Every row comes from one small tree of marks. Brackets hold a mark, then the marks that hang from it, in alphabetical order. Every link used is in the known rows. Which tree was each row made from?
Known rows:
(dagaz (matup sigiv (zotu laru (sabamek tapag))) vedi): [-0.003 -1.189 -1.932  4.283  0.078 -0.334  4.437 -0.316 -0.582 -0.093
 -1.860  0.866  0.801 -2.708  2.227  1.194 -2.714 -2.258 -1.881  0.088
  1.780  0.834 -0.490 -2.503  2.542 -0.663  4.150 -0.138  1.408  3.390
  0.210 -1.114  2.410 -1.824  3.259  0.684 -0.137 -0.238  1.747 -0.856
 -2.519 -2.528 -0.066]
(dagaz (matup (zotu (sabamek laru))) vedi): [ 0.211 -1.572 -1.807  3.979 -0.131 -0.262  3.620 -1.084 -0.705  0.655
 -1.922  0.399  0.334 -1.801  1.178  0.965 -2.185 -0.957 -2.701  0.049
  1.618  1.047 -0.437 -2.731  1.619  0.086  3.312 -0.075  0.660  2.504
  0.353 -0.585  1.814 -1.637  2.854  0.078  0.215 -0.469  2.111 -1.408
 -1.889 -2.024  0.243]
(zesivu (nuga vobap) (sigiv dagaz (laru sabamek) matup)): [ 2.248 -1.575 -0.173  3.439 -1.009 -2.538  0.418 -0.599 -1.253  2.165
  0.353  0.417 -1.105 -1.550  3.873  1.058  0.246 -2.135 -1.833 -0.887
 -0.590 -1.158  0.142  0.046  0.658  0.776  1.446 -1.102 -2.609  0.159
  0.635 -0.208 -1.851  2.992  2.466  1.481 -0.166 -0.417  2.658 -2.610
 -0.260 -1.844 -0.532]
(zotu (dagaz (matup sigiv)) (vedi (sabamek laru))): [ 0.071 -1.269 -1.547  2.908 -0.522 -0.796  3.953 -0.585  0.839 -0.852
 -0.327  0.037 -1.262 -2.029  2.527  0.026 -1.299 -1.086 -2.111  1.991
  1.132  0.331 -0.892 -3.221  2.929  1.179  4.265 -0.583  1.648  2.156
  0.563 -0.917  3.137 -1.499  3.396  1.005 -0.456 -2.360  2.028 -1.371
 -0.649 -3.173  0.575]
(sabamek laru (tapag (zotu (vedi (dagaz matup))))): [-1.069 -0.490 -2.837  4.155 -0.580  0.046  3.375 -2.237  0.638  0.302
 -1.996  1.250 -0.854 -1.374  2.223  0.993 -1.563 -0.978 -1.581  1.203
  1.489  0.278 -1.511 -2.103  2.391  2.189  4.656 -0.782  2.235  0.840
 -1.239 -0.411  3.596 -1.388  2.873  0.374  0.481 -1.625  2.840 -1.132
 -0.869 -3.336  0.626]
(tapag (sabamek laru) (zotu (dagaz (matup sigiv) vedi))): [ 0.051 -0.932 -1.798  3.717  0.096 -0.365  3.889 -1.760  0.634 -0.654
 -2.002  0.799 -0.745 -2.164  1.968  0.302 -0.862 -1.582 -1.985  1.041
  0.131 -0.138 -0.526 -3.608  2.758  0.246  4.732 -1.736  2.055  2.035
 -0.180 -0.040  2.414 -1.060  3.776  1.049 -0.108 -2.347  3.187 -0.540
 -2.059 -3.749  0.514]
(tapag laru (zotu (dagaz (matup sigiv)) sabamek)): [ 0.337 -0.699 -1.545  3.439 -0.392 -0.734  3.594 -1.225  1.057 -0.808
 -1.781  0.151 -0.730 -2.529  2.446  0.711 -0.900 -1.629 -1.427  1.202
  0.247 -0.402 -0.749 -2.554  2.626  1.112  4.124 -1.773  1.500  1.816
 -0.477 -0.328  2.369 -0.617  3.700  1.809  0.096 -1.849  2.218 -1.097
 -1.361 -3.929  0.124]
(laru (sabamek (tapag (zotu dagaz)))): [-1.267  0.411 -2.273  4.317 -0.172 -0.342  1.362 -3.120  0.152  0.962
 -2.180  0.660 -1.708 -1.861  2.806  1.167 -0.654 -0.397 -0.970  1.614
  0.055 -0.187 -0.474 -1.567  1.069  1.638  3.715 -0.422  1.172 -0.305
 -1.463 -0.158  2.378  0.514  2.451  0.750  1.466 -1.906  2.763 -1.382
 -0.825 -2.981  0.645]
(dagaz (matup (zotu (laru sabamek))) vedi): [ 0.252 -1.764 -1.694  4.134  0.185 -0.414  2.596 -0.871 -1.490  0.694
 -2.181 -0.163  0.440 -2.027  1.607  0.709 -1.570 -1.215 -2.518 -0.044
  0.616  0.906  0.142 -2.134  0.638 -0.245  3.598 -0.503 -0.105  2.077
  0.285 -0.127  1.489 -0.506  2.897  0.160  0.620 -0.649  2.111 -1.795
 -1.505 -2.272  0.809]
(matup (zotu (dagaz vedi))): [ 0.442 -2.031 -0.760  3.236  0.107 -0.658  2.264 -1.412 -0.439 -0.417
 -0.923 -1.447 -0.596 -0.256  1.232 -0.217 -1.991 -0.609 -3.234  0.548
  1.347  1.223 -0.366 -2.753  1.004 -0.279  2.765 -0.586 -0.843  1.424
  0.431  0.141  1.383 -0.922  3.408 -0.068  0.786 -1.457  2.024 -1.630
 -1.173 -1.870  1.142]
(sigiv dagaz (laru sabamek) matup zesivu): [ 1.646 -1.559 -0.613  2.818 -1.242 -2.636  0.508 -0.832 -0.989  0.608
 -0.059 -0.180 -1.600 -2.735  4.282 -0.070 -0.088 -1.823 -1.501 -0.660
 -0.520 -0.127  0.378 -1.113  1.512  0.495  2.487 -1.400 -2.125  0.767
 -0.126 -0.708 -0.435  1.709  2.469  1.346  0.235 -0.211  1.676 -2.918
 -0.717 -3.642  0.043]
(sabamek laru (tapag zotu)): [-0.687  0.601 -2.660  4.494 -0.410 -0.185  1.483 -2.053  0.211  2.105
 -1.980  2.240 -1.641 -2.856  2.539  1.643 -1.351 -0.816 -1.018  0.695
  0.645 -0.388 -1.350 -0.407  1.888  2.530  3.075  0.146  0.800  0.266
 -1.737 -0.770  2.112  0.886  1.341  0.923  0.734 -0.404  2.156 -1.749
 -0.827 -1.985 -0.281]
(dagaz (matup (sigiv laru zesivu)) (vedi sabamek)): [ 1.076 -2.017 -0.411  2.930 -0.368 -1.881  1.581 -0.445 -0.180 -0.339
  0.522 -0.252 -0.644 -1.841  3.697  0.217 -1.441 -2.165 -1.817  0.673
  0.691  1.014 -0.860 -2.710  3.539 -0.382  2.432 -0.797 -0.667  2.119
  0.574 -0.314  1.100 -0.933  2.982  2.011 -0.225 -0.413  0.688 -2.246
 -1.239 -2.672 -0.794]
(dagaz (matup (sigiv (laru sabamek)) (zotu vedi))): [ 0.294 -1.865 -0.815  3.438  0.744 -1.291  2.220 -1.534 -1.069 -0.778
 -1.947 -0.819 -0.280 -2.019  2.788  0.620 -0.766 -1.507 -1.363  0.628
 -0.172  0.813  0.334 -3.353  1.482 -0.403  3.222 -1.489 -0.395  1.834
  0.146 -0.187  1.271 -0.518  3.119  1.647  0.292 -1.612  1.748 -1.418
 -1.017 -3.522  0.540]
(vobap (zesivu (nuga (dagaz (vedi zotu)) laru) sigiv)): [ 0.720 -0.749 -0.180  2.461  0.461 -1.622  1.324 -0.297 -0.506  2.903
 -0.152  0.256 -1.726  0.197  0.569  1.766 -1.389 -1.361 -2.514  1.510
  0.474 -0.069 -1.980  0.024  1.273  1.210  0.738  0.361 -0.403 -0.932
  1.115  0.517  0.023  1.098  2.415  0.549  0.121  0.008  2.050 -2.696
 -0.059  1.486 -0.136]
(sigiv (dagaz matup) (laru sabamek) zesivu): [ 1.460 -1.713 -0.876  2.839 -0.514 -2.206  0.464 -0.814 -0.725  0.476
 -0.328 -0.524 -1.229 -2.380  4.150  0.119 -0.459 -1.944 -1.488 -0.304
 -0.803  0.320 -0.007 -1.448  1.678  0.309  2.642 -1.429 -1.561  1.293
 -0.279 -0.340  0.156  1.231  2.621  1.853  0.202 -0.447  1.252 -2.826
 -0.384 -3.552 -0.054]
(laru (sabamek (tapag zotu))): [-1.203  0.643 -2.320  4.604 -0.097 -0.443  0.756 -3.061 -0.340  2.164
 -2.564  1.499 -1.618 -2.230  2.636  1.604 -0.736 -0.374 -0.719  1.278
  0.023 -0.243 -0.512 -0.897  1.045  1.989  3.157 -0.102  0.916 -0.482
 -1.630 -0.208  1.783  1.271  1.748  0.941  1.457 -1.171  2.536 -1.825
 -0.920 -2.275  0.243]
(vedi (dagaz (matup zotu))): [ 0.964 -2.935 -1.116  2.782  0.421 -0.980  2.348 -0.615 -0.384 -0.118
 -1.046 -1.039 -0.489  0.140  1.716 -0.720 -1.690 -1.525 -2.766  0.024
  1.317  1.459 -0.490 -2.136  1.042  0.272  3.440 -0.977 -0.682  1.297
  0.260  0.108  1.148  0.137  3.650  0.650  0.368 -1.734  2.271 -1.705
 -0.122 -2.577  1.268]
(nuga (dagaz vedi) (laru sabamek) (vobap zesivu)): [ 0.835 -0.374 -1.071  3.103  1.545 -0.411  0.685 -0.956 -1.068  3.120
 -1.081  0.909 -1.316 -0.700  0.972  1.723 -0.718 -0.144 -2.075  1.737
  0.131 -0.113 -1.110 -0.660 -0.085  0.334  1.496  0.775 -0.071 -1.089
  0.422  0.287  0.491  1.680  1.191  0.964  1.139 -0.044  2.265 -2.747
 -0.048  1.234  0.611]
(zotu dagaz laru sabamek vedi): [-0.210  0.155 -2.108  4.189 -0.912 -0.624  2.515 -1.505  0.476 -0.170
 -1.056 -1.146 -0.921 -2.769  2.088  1.507 -2.119  0.256 -1.981  2.122
  1.438 -0.192 -0.446 -2.327  2.104  1.971  3.111  0.034  0.976  0.870
 -0.796 -0.473  3.589 -1.849  2.149  0.086  1.165 -0.569  1.365 -1.532
 -0.702 -2.453  0.759]
(matup (sigiv laru zesivu) (zotu (vedi (sabamek tapag)))): [-0.735 -0.445 -1.037  3.879 -0.300 -1.314  1.921 -1.477 -0.271 -0.346
 -0.703  0.450 -1.032 -2.649  3.887  1.752 -1.943 -1.517 -0.507  1.229
  1.287  0.708 -0.699 -2.693  3.764  0.165  2.044 -0.409  0.176  1.293
 -0.451 -1.225  1.950 -1.588  2.089  1.617  0.048 -0.152  0.574 -1.806
 -1.421 -2.662 -0.931]
(zotu (dagaz vedi) (sabamek laru tapag)): [-0.878  0.174 -2.496  4.510 -0.942  0.095  3.050 -1.932  0.578  0.710
 -1.079  0.863 -0.837 -2.294  2.302  1.350 -2.258 -0.116 -1.983  1.194
  1.680  0.215 -1.164 -1.885  2.095  1.328  3.858  0.906  1.758  1.600
 -0.874 -0.815  3.177 -1.835  2.041 -0.216  1.298 -0.457  1.890 -1.507
 -1.476 -2.179  0.012]
(zotu (sabamek laru tapag) (vedi (dagaz (matup sigiv)))): [-0.679 -0.546 -2.426  3.749 -0.650 -0.434  4.291 -1.249  1.005 -0.195
 -1.176  0.885 -0.656 -2.023  2.652  0.876 -1.996 -1.280 -1.319  1.555
  1.663  0.177 -1.107 -2.727  3.097  1.498  5.169 -0.134  2.905  2.220
 -0.653 -1.178  3.731 -1.745  2.904  0.743  0.309 -1.544  2.085 -1.208
 -0.882 -3.426  0.370]
(vedi (zotu dagaz (sabamek laru tapag))): [-1.338  0.656 -2.652  4.409 -1.095 -0.030  3.376 -1.737  0.653  0.792
 -1.090  1.043 -1.264 -2.738  3.010  1.959 -2.279 -0.463 -1.367  1.737
  1.788  0.177 -1.438 -1.434  2.441  2.103  4.137  1.214  2.037  0.666
 -0.740 -0.763  3.353 -1.669  1.653  0.109  0.789 -0.635  1.835 -1.353
 -0.540 -2.637 -0.421]
(laru (sabamek (tapag (zotu vedi)))): [-1.794  0.983 -2.406  4.800 -0.348 -0.282  1.346 -3.684 -0.194  1.603
 -2.850  1.083 -1.470 -2.103  2.241  1.973 -0.953  0.226 -0.809  2.035
  0.356 -0.273 -0.515 -1.813  1.381  2.220  3.284 -0.342  1.627 -0.528
 -1.609 -0.191  2.736 -0.056  1.908  0.550  1.490 -1.440  2.574 -1.627
 -1.222 -2.449  0.549]
(dagaz (matup zotu) vedi): [ 1.029 -2.660 -0.935  3.191  0.396 -0.791  2.410 -0.867 -0.870  0.332
 -1.326 -0.659  0.054 -0.312  1.156 -0.327 -1.990 -1.327 -3.247 -0.146
  1.164  1.571 -0.494 -2.412  1.048 -0.377  2.812 -0.794 -0.893  2.025
  0.694  0.158  0.904 -0.443  3.577  0.495  0.187 -1.121  2.087 -1.661
 -1.410 -1.746  0.850]
(zotu (dagaz matup vedi) (laru sabamek)): [ 0.421 -1.463 -1.834  3.768 -0.351 -0.543  2.396 -0.976 -0.364  0.012
 -1.106 -0.851 -0.243 -1.900  2.249  0.126 -1.219 -0.922 -2.635  0.818
  0.261  0.449 -0.248 -2.161  0.908  0.434  4.277 -0.517  0.379  1.843
  0.044  0.105  2.411 -0.672  3.166  0.251  0.971 -1.314  2.114 -1.746
 -0.903 -2.894  1.074]
(vobap (laru (sabamek tapag))): [-0.646 -0.010 -2.390  4.106  0.445 -0.295  0.554 -2.367 -0.635  2.226
 -1.633  1.847 -2.300 -2.126  2.924  1.274 -0.896  0.003 -0.491  1.221
 -0.390  0.127 -0.872 -0.640  0.375  2.053  2.769  0.569 -0.038 -0.276
 -1.280 -0.328  1.177  1.624  0.566  0.786  1.576 -0.155  1.789 -2.574
 -0.105 -1.312  0.148]
(matup (sigiv zesivu) (zotu vedi)): [ 0.658 -1.054 -0.378  2.654 -0.157 -1.884  1.456 -1.079  0.076 -0.016
 -0.578 -1.284 -1.362 -1.585  2.061  0.580 -1.714 -1.606 -1.661  1.272
  0.255  0.226 -0.113 -2.944  2.766  0.438  2.118 -1.347 -0.735  1.465
 -0.061 -0.944  1.204  0.460  2.739  1.569 -0.290 -1.134  0.814 -2.167
 -0.732 -2.011  0.445]
(nuga (laru sabamek) zesivu): [ 0.070 -0.286 -1.534  3.717  1.054 -0.953 -0.154 -1.648 -0.488  1.724
 -1.117  0.724 -1.862 -1.912  1.957  1.008 -0.427  0.185 -0.810  1.579
 -1.004 -0.199 -0.941 -0.385  0.353  1.468  1.633  0.247 -0.746 -0.946
 -0.803 -0.256  1.105  2.164  0.578  1.372  1.154  0.098  1.650 -2.856
  0.633 -0.315  0.304]
(vobap (laru (sabamek tapag)) (zesivu (nuga dagaz))): [ 0.069  0.574 -1.640  3.321  1.333 -0.606  0.025 -1.073 -0.212  4.489
 -1.595  1.543 -2.604 -1.280  2.499  2.176 -0.686 -0.659 -0.871  1.480
 -0.579 -0.439 -1.284  0.890  0.092  1.938  1.429  0.549  0.722 -0.983
 -0.995 -0.239  0.106  2.989  0.929  1.250  1.207 -0.062  2.282 -2.360
  0.545  0.776 -0.025]
(zesivu (sigiv (dagaz vedi) (laru (sabamek (tapag zotu))))): [-0.883 -0.191 -1.295  4.344 -0.946 -1.242  1.581 -2.818 -1.168  0.638
 -1.891  1.651 -0.774 -2.189  2.611  1.146 -0.468 -1.339 -1.189 -0.098
  0.045 -0.282 -0.413 -1.322  1.399  0.423  2.955 -0.973  0.140  0.659
 -0.653 -0.270  1.013 -0.241  2.986  0.164  1.088 -0.667  2.758 -2.261
 -2.334 -3.091 -0.046]
(tapag (zotu (dagaz matup) (sabamek laru) vedi)): [-0.641 -0.117 -2.465  3.998 -0.707 -0.268  3.772 -2.466  0.756 -0.423
 -2.081 -0.081 -0.783 -2.223  1.775  1.454 -1.357 -0.367 -1.863  1.955
  1.071 -0.072 -0.716 -3.409  2.426  1.849  3.955 -1.039  2.168  1.157
 -0.664 -0.434  3.745 -2.269  3.166  0.467  0.276 -1.790  2.661 -0.668
 -1.394 -3.496  0.656]
(nuga (dagaz (vedi (zotu sabamek))) laru): [-0.127 -0.548 -1.294  3.329  0.389 -0.655  2.944 -1.454 -1.283  1.456
 -1.477  0.235 -1.245 -0.857  0.910  2.106 -2.311 -0.170 -2.585  1.816
  2.059  0.967 -1.429 -1.906  1.648  0.965  2.412  1.319  0.442 -0.892
  1.102  0.824  1.585 -1.450  2.118 -0.059  0.993  0.076  1.614 -2.442
 -1.400 -0.273 -0.070]
(vedi (zotu (dagaz (matup sigiv)) (laru (sabamek tapag)))): [-0.532 -0.559 -2.145  3.731 -0.336 -0.601  3.658 -0.525  0.147 -0.266
 -1.065  0.426 -0.711 -2.912  3.801  0.819 -1.397 -2.321 -1.142  1.383
  0.314  0.175 -0.776 -1.736  2.170  0.710  5.553 -0.149  1.759  1.796
  0.027 -0.594  2.950 -0.453  3.027  1.181 -0.016 -1.751  2.031 -1.144
 -0.466 -3.844  0.183]

Write each row's tree:
[ 1.258 -0.534 -0.463  3.159 -0.184 -1.815 -0.151 -0.630 -0.540  1.843
 -0.002  0.827 -1.052 -2.195  2.782  0.745  0.144 -1.301 -1.167  0.368
 -0.867 -0.976 -0.352 -0.018  0.489  0.449  1.307 -0.688 -1.187  0.335
 -0.298 -0.803 -0.197  2.348  1.658  1.381  0.467 -0.221  2.246 -2.805
  0.448 -1.238  0.236] | (nuga (vobap (zesivu (sigiv dagaz (laru sabamek)))))
[-0.596 -1.154 -2.426  3.983 -0.750  0.165  3.731 -1.030  0.421  0.297
 -0.615  1.407 -0.622 -1.622  2.678  0.339 -1.973 -0.842 -2.432  0.950
  1.920  1.009 -1.609 -1.957  2.310  0.879  4.351  0.570  1.815  2.079
  0.103 -0.672  3.125 -2.098  3.008  0.070  0.380 -1.219  2.324 -1.412
 -1.414 -2.516  0.028] | (zotu (dagaz matup (vedi (sabamek laru tapag))))
[-0.660 -0.643 -1.958  4.085 -0.979 -0.507  2.437 -1.053 -0.021  0.304
 -0.673 -0.204 -1.048 -1.788  2.178  1.000 -2.074  0.276 -2.145  2.036
  2.459  0.408 -0.904 -1.834  2.314  2.176  3.287  0.397  1.066  0.185
 -0.353 -0.238  3.276 -1.764  2.042 -0.335  1.149 -0.734  1.615 -2.287
 -0.156 -2.144  0.746] | (zotu laru (vedi dagaz sabamek))
[-0.226 -1.052 -1.851  4.163 -0.589 -0.491  2.748 -1.008 -1.039  0.970
 -1.489  0.033  0.052 -2.163  2.231  1.093 -1.701 -1.065 -2.452  0.972
  0.858  0.750 -0.625 -1.760  1.323  0.772  4.239  0.171  0.684  1.250
  0.511  0.387  2.193 -1.040  2.512  0.074  0.576 -0.682  1.987 -1.981
 -0.918 -2.442  0.320] | (dagaz matup (vedi (zotu (laru sabamek))))
[-0.495  0.624 -2.307  4.441 -0.581 -0.480  1.855 -2.258  0.052  1.806
 -2.157  1.270 -1.362 -3.074  1.902  2.060 -1.313 -0.219 -1.278  1.235
  0.887 -0.510 -0.649 -1.493  1.989  2.404  2.671  0.060  0.985  0.226
 -1.274 -0.595  2.115  0.082  1.433  0.686  0.821 -0.384  2.096 -1.710
 -1.012 -2.051 -0.167] | (tapag (zotu (sabamek laru)))
[ 1.245 -1.391 -0.296  2.461  0.099 -2.038  0.877 -0.450 -0.069  0.562
 -0.290 -0.865 -1.507 -1.708  2.469  0.212 -1.500 -2.214 -1.566  0.503
 -0.066  0.265 -0.116 -2.027  2.428  0.204  1.998 -1.110 -1.433  1.508
 -0.081 -0.971  0.262  1.776  2.558  1.959 -0.331 -0.855  0.767 -2.357
 -0.423 -1.837  0.154] | (matup (sigiv zesivu) zotu)
[-0.284  0.651 -2.734  4.845 -0.668 -0.429  1.669 -1.077  0.047  1.868
 -1.440  1.226 -0.889 -3.572  2.901  1.983 -2.319 -0.511 -1.070  0.935
  1.352 -0.217 -0.911 -0.208  2.002  2.194  2.912  1.063  0.851  0.855
 -1.513 -0.962  2.612 -0.075  1.076  0.660  1.276  0.701  1.174 -1.889
 -0.839 -1.697 -0.323] | (zotu laru (sabamek tapag))
[ 1.237 -1.246 -0.547  3.395 -0.451 -1.082  1.301 -0.741 -0.788  2.424
  1.119  0.791 -1.746 -0.488  3.411  2.032 -1.906 -0.952 -2.442  0.896
  1.229  0.084 -1.186 -1.518  2.257  0.561  0.752 -0.059 -1.355  0.213
  1.141 -0.032 -0.833  0.584  1.272  0.868 -0.629  0.708  1.424 -3.052
 -0.573  0.353 -1.239] | (sigiv (dagaz (vedi sabamek)) (zesivu (nuga (vobap laru))))
[ 2.043 -2.204 -0.317  2.249 -1.617 -2.356  1.852 -0.278 -0.438  0.518
  0.591 -0.419 -1.210 -1.165  2.530 -0.974 -1.363 -1.915 -3.167 -0.563
  0.823  0.354 -0.281 -1.644  2.061  0.152  2.705 -1.347 -1.640  1.696
  0.820 -0.678 -0.036  0.817  3.545  0.423 -0.429 -0.538  1.960 -2.773
 -1.547 -2.423  0.598] | (sigiv (dagaz vedi) matup zesivu)
[ 0.050 -0.485 -2.530  4.013  0.012 -0.294  2.672 -2.006  0.685  0.314
 -2.318  0.915 -1.309 -2.451  2.272  0.707 -0.650 -0.889 -1.558  0.985
 -0.074 -0.280 -0.619 -2.319  2.047  1.651  3.971 -1.365  1.493  0.720
 -1.061  0.005  2.386 -0.157  2.897  1.095  0.358 -1.874  3.126 -0.786
 -1.047 -3.571  0.507] | (tapag (sabamek laru) (zotu (dagaz matup)))
[ 0.523 -0.940 -0.391  2.888 -0.151 -1.539  0.905 -1.111 -0.609  2.495
 -0.260  0.881 -1.872 -0.731  1.572  0.736 -0.358 -0.845 -1.898  0.688
 -0.915 -0.621 -0.572 -0.639  0.190  0.770  1.333 -0.904 -0.495  0.764
  0.336 -0.405 -0.700  1.978  2.112  0.092  0.282 -0.306  2.755 -2.950
 -0.232 -0.001  0.497] | (vobap (laru sabamek) (zesivu nuga (sigiv (dagaz vedi))))
[-0.562  0.398 -2.257  4.156 -0.654 -0.383  2.452 -2.311  0.542  0.605
 -1.780  0.411 -1.466 -2.685  2.066  1.625 -1.224 -0.232 -1.522  1.575
  0.907 -0.442 -0.610 -2.165  2.014  2.057  3.242 -0.262  1.244  0.398
 -1.111 -0.527  2.698 -0.673  2.134  0.499  0.840 -1.125  2.325 -1.278
 -0.932 -2.744  0.237] | (tapag (zotu dagaz (sabamek laru)))
[ 0.996 -1.878 -0.321  2.964  0.369 -2.077  1.298 -0.449 -1.064 -0.033
 -1.274  0.072 -0.068 -1.849  2.166 -0.268 -0.052 -2.304 -1.480 -0.764
 -1.034  0.210 -0.067 -0.918  0.661 -0.801  2.083 -1.803 -1.160  1.560
  0.319 -0.898  0.096  1.165  3.478  1.196 -0.207 -0.791  2.464 -2.238
 -0.696 -2.564  0.482] | (nuga (zesivu (sigiv (dagaz (matup zotu)) (laru sabamek))))
[ 0.030 -1.042 -1.236  3.787 -0.691 -1.162  1.890 -1.080 -0.687  1.787
  0.542  1.414 -1.932 -1.043  3.628  1.922 -2.240 -0.972 -1.893  0.615
  1.493  0.435 -1.497 -1.084  2.838  0.878  1.501  0.431 -0.591  0.375
  0.447 -0.394  0.256 -0.179  1.727  0.728 -0.185  0.858  1.246 -2.971
 -1.293 -0.518 -1.326] | (sigiv (dagaz (vedi (sabamek tapag))) (zesivu (nuga laru)))
[ 2.751 -1.424 -0.719  2.746  0.922 -1.363  0.504  0.294 -0.258  3.661
 -0.359 -0.625 -1.134  0.107  2.344  1.366 -1.401 -1.962 -3.059  0.470
  0.533 -0.052 -1.162  0.191  0.984  1.305  1.474 -0.084 -1.179 -0.243
  0.649  0.744 -0.598  2.942  2.700  2.222 -0.085 -0.993  1.968 -2.096
  0.394  0.365 -0.213] | (zesivu (nuga (dagaz matup) vobap))
[-0.336 -1.866 -0.887  3.545 -0.136 -0.402  2.920 -1.442 -0.609 -0.392
 -0.879 -0.726 -0.593 -0.406  1.450  0.152 -2.076 -0.176 -3.123  1.111
  2.251  1.499 -0.471 -3.059  1.526 -0.269  2.715 -0.027  0.022  1.160
  0.908 -0.024  1.773 -2.006  3.400 -0.390  0.697 -1.532  2.178 -1.623
 -1.492 -1.814  0.787] | (matup (zotu (dagaz (vedi sabamek))))
[ 2.573 -0.994 -0.527  2.163  0.770 -2.102  0.575  0.431 -0.510  2.410
  0.142  1.195 -1.542 -0.753  0.972  0.509 -0.121 -1.948 -1.791  0.552
 -0.442 -0.958 -1.583  0.920  0.711  1.074  0.739 -0.155 -1.745 -1.341
  0.881 -0.601 -0.309  3.453  2.137  1.712 -0.312  0.115  2.368 -2.829
  0.085  1.112  0.234] | (nuga dagaz laru vobap (zesivu (sigiv matup)))
[ 2.330 -1.217 -1.163  2.028  1.801 -0.702  0.905  0.469 -0.119  2.905
 -0.514  0.935 -1.546 -0.561  1.574  0.616 -0.902 -1.502 -2.091  1.139
 -0.011  0.208 -1.689 -0.096  0.360  0.852  1.454 -0.163 -0.443 -0.148
  0.368 -0.081  0.221  2.439  1.749  1.860 -0.095 -0.265  2.178 -2.132
  0.727  0.804  0.582] | (nuga (dagaz matup) (vobap laru zesivu))
[-0.243 -0.484 -2.720  3.876 -0.279 -0.132  2.819 -1.632  0.764  0.434
 -1.611  1.320 -1.202 -2.149  2.810  0.660 -1.186 -1.581 -1.519  0.649
  0.511  0.076 -1.395 -1.420  2.010  1.738  4.240 -0.704  1.265  1.249
 -1.140 -0.625  2.791 -0.143  2.892  1.108  0.149 -1.540  2.679 -0.903
 -0.898 -3.253  0.237] | (sabamek laru (tapag (zotu (dagaz matup))))
[ 0.883  0.465 -1.561  3.720  0.878 -1.153 -0.577 -1.279 -0.745  4.461
 -0.534  1.032 -2.425 -1.136  3.536  3.505 -0.990 -1.317 -0.785  1.286
 -0.511 -0.911 -1.212  0.527  1.266  1.772  0.943  0.895 -0.871 -1.902
 -0.510  0.095 -0.475  3.417  0.480  2.393  0.709  0.613  1.122 -3.083
  0.356  0.898 -1.276] | (sigiv (zesivu (nuga dagaz (laru (sabamek tapag)) vobap)))
[-1.084 -0.335 -2.541  4.214 -0.830 -0.074  2.333 -1.200  0.352  1.520
 -0.686  1.943 -1.605 -1.862  2.956  0.908 -1.830 -0.273 -1.462  1.157
  2.196  0.433 -1.532 -0.651  2.205  2.324  3.809  1.223  1.557  0.376
 -0.924 -0.856  2.668 -0.487  1.526  0.056  1.158 -0.697  1.991 -2.306
 -0.061 -2.073 -0.065] | (vedi dagaz (sabamek laru tapag))
[ 2.076 -1.119 -0.345  2.217  0.753 -2.362 -0.106  0.334  0.059  1.470
 -0.571 -0.289 -0.856 -1.284  1.592 -0.110 -0.381 -2.385 -1.825  0.167
 -0.783 -0.062 -1.479  0.624  1.338  0.775  1.194 -0.856 -1.061  0.223
 -0.096 -0.223  0.645  2.015  3.226  2.006  0.362 -0.451  1.632 -2.481
  0.008 -0.794  0.184] | (nuga (dagaz matup) (zesivu (sigiv laru)))
[ 1.698 -1.143 -1.215  3.868  0.838 -0.914 -0.100 -0.968 -0.606  2.874
  0.257  0.340 -1.927 -0.645  2.890  2.247 -1.482 -0.484 -1.835  0.943
  0.219 -0.337 -1.318 -0.195  0.915  1.914  0.539  0.527 -2.456 -1.038
 -0.079  0.586 -0.591  2.659  0.369  2.025  0.302  0.566  1.269 -2.582
  0.909  0.807 -0.835] | (zesivu (nuga laru vobap))
